Here is a tiny trained network, its code and every weight. The questions are about switching its units off for an input and a class, where a switched-off unit gives its printed mean instead of its output.

import numpy as np


def w(rows, s, z=0):
    codes = np.array(rows[::2]) - 128.0
    scale = np.full(codes.shape[1], s)
    scale[-1] = z or s
    return codes * scale


def f(y):
    return np.maximum(y, 0)


def log_softmax(a):
    a = a - a.max(-1, keepdims=True)
    return a - np.log(np.exp(a).sum(-1, keepdims=True))


def net(x, mask):
    res = np.array(x, float).reshape(1, 7) / 4 @ E
    y = f(res @ A[0][:, :-1].T + A[0][:, -1])
    res = res + np.where(mask, y, B[0][:, -1]) @ B[0][:, :-1]
    return log_softmax(res[-1] @ U[:, :-1].T + U[:, -1])


A, B = {}, {}
E = w([
[149,84,253],'x0',
[17,183,192],'x1',
[179,106,131],'x2',
[76,31,197],'x3',
[42,151,125],'x4',
[134,106,171],'x5',
[114,131,160],'x6',
],0.0076)
A[0] = w([
[129,2,182,80],'n0',
[106,122,170,137],'n1',
[89,41,112,70],'n2',
[181,175,241,193],'n3',
[108,145,87,146],'n4',
[182,127,147,167],'n5',
[114,204,112,76],'n6',
[190,134,164,201],'n7',
[103,112,141,208],'n8',
[129,241,121,62],'n9',
[74,110,146,168],'n10',
[150,109,119,66],'n11',
[153,162,180,131],'n12',
[120,112,65,59],'n13',
[104,180,126,31],'n14',
[143,214,196,95],'n15',
[154,68,89,3],'n16',
[150,96,129,61],'n17',
[169,104,179,99],'n18',
[98,112,153,252],'n19',
[107,89,154,182],'n20',
[111,66,123,124],'n21',
[247,162,111,132],'n22',
[74,158,100,70],'n23',
[134,132,103,229],'n24',
[103,181,134,137],'n25',
[143,115,168,220],'n26',
[203,156,85,79],'n27',
[89,63,89,88],'n28',
[93,154,32,114],'n29',
[151,86,114,69],'n30',
[147,133,102,107],'n31',
[132,131,173,141],'n32',
[171,192,173,61],'n33',
[118,176,118,63],'n34',
[134,129,147,163],'n35',
[38,83,122,146],'n36',
[125,137,155,82],'n37',
[81,184,171,48],'n38',
[143,146,90,162],'n39',
[151,90,77,39],'n40',
[138,169,109,77],'n41',
[156,144,54,118],'n42',
[152,95,142,147],'n43',
[229,63,131,92],'n44',
[141,98,123,117],'n45',
[136,105,162,120],'n46',
[170,128,87,89],'n47',
],0.012,0.0036)
B[0] = w([
[82,12,196,252],'n0',
[151,135,124,186],'n1',
[114,52,135,174],'n2',
[192,73,194,254],'n3',
[131,153,92,177],'n4',
[144,153,207,189],'n5',
[69,144,95,182],'n6',
[157,139,225,209],'n7',
[172,118,139,186],'n8',
[59,111,92,198],'n9',
[162,109,125,201],'n10',
[109,137,135,143],'n11',
[150,122,148,176],'n12',
[138,137,60,164],'n13',
[97,190,87,157],'n14',
[140,94,93,188],'n15',
[89,137,89,159],'n16',
[111,126,135,149],'n17',
[109,114,221,195],'n18',
[217,97,158,214],'n19',
[164,95,144,197],'n20',
[120,55,141,171],'n21',
[141,183,221,239],'n22',
[142,206,84,179],'n23',
[162,111,97,181],'n24',
[124,153,107,180],'n25',
[186,98,208,206],'n26',
[138,206,144,202],'n27',
[114,32,118,158],'n28',
[127,189,46,221],'n29',
[85,135,119,155],'n30',
[134,169,114,154],'n31',
[160,116,135,180],'n32',
[92,114,137,159],'n33',
[76,132,118,156],'n34',
[151,121,143,159],'n35',
[140,88,140,216],'n36',
[125,117,112,145],'n37',
[138,160,91,191],'n38',
[158,160,88,179],'n39',
[135,138,106,162],'n40',
[114,125,112,158],'n41',
[148,184,63,202],'n42',
[135,150,153,176],'n43',
[95,181,207,236],'n44',
[110,141,133,152],'n45',
[140,87,177,174],'n46',
[134,174,120,176],'n47',
],0.011,0.0075)
U = w([
[2,166,115,144],'0',
[33,53,157,101],'1',
[198,112,99,253],'2',
[128,213,165,82],'3',
[182,75,22,44],'4',
[93,110,179,126],'5',
[167,143,155,126],'6',
],0.0087,0.0054)

Each question gives the input, the list of numbers given to net, and the class t.
The units are the neurons (one row each of A and B). Each row of codes is followed by its name. A weight is (code - 128) times the scale printed after its matrix; where a second scale follows, it is the last column's (A, B and U).
mask holds one flag per neuron, in row order. A switched-off neuron (its flag False) gives its mean, the last column of its row in B, instead of its output. The means were averaged over made-up inputs and are rounded, as every weight is.
A unit's drop is (log p(t) with every unit on - log p(t) with that unit switched off) / (log p(t) with every unit on - log p(t) with every unit switched off).
The circuit of an input: a set's keep is (log p(t) with only the set's units on - log p(t) with every unit switched off) / (log p(t) with every unit on - log p(t) with every unit switched off). Starting from the 12 units with the biggest drops (on a tie, the unit counted first), units are removed one at a time, each time the one whose removal leaves the highest keep (on an exact tie, the one counted first), for as long as the keep stays at least 0.8.
circuit, biggest first: the units of the circuit, biggest drop first
most important unit: the unit with the biggest drop
top k neurons: the k neurons with the biggest drops, biggest first
drop of u: that unit's drop, to one decimal
input [-4,6,-4,-1,0,7,8], class 0: circuit, biggest first => [n9; n6; n26]
input [-7,-7,2,7,8,5,6], class 1: circuit, biggest first => [n2; n28]
input [8,-3,-5,-8,-6,2,0], class 3: circuit, biggest first => [n22; n44]
input [4,-3,-4,4,-2,4,7], class 1: circuit, biggest first => [n0]
input [-3,5,-7,2,-4,-6,8], class 0: circuit, biggest first => [n3; n26; n7]
input [8,-5,-8,0,2,5,1], class 1: top 3 neurons => [n0; n22; n27]
input [-8,3,6,-6,-4,5,-5], class 3: circuit, biggest first => [n22; n27]
input [-2,5,-4,1,3,-6,4], class 0: circuit, biggest first => [n3; n6; n26]
input [3,5,-4,5,5,5,-4], class 2: circuit, biggest first => [n19; n10; n44]
input [-5,5,-5,2,-6,-7,-6], class 4: top 2 neurons => [n44; n22]
input [4,8,-2,-4,7,-5,6], class 0: top 2 neurons => [n9; n6]
input [7,-3,-8,-1,5,-4,7], class 2: top 2 neurons => [n44; n22]
input [6,0,0,-8,-5,-8,-2], class 3: drop of n22 => 0.1
input [-7,-2,5,-4,8,0,-6], class 4: most important unit => n44
input [-1,-3,-2,0,1,-5,0], class 4: drop of n44 => 0.3
input [6,-8,2,6,4,-1,-2], class 1: drop of n0 => 0.3
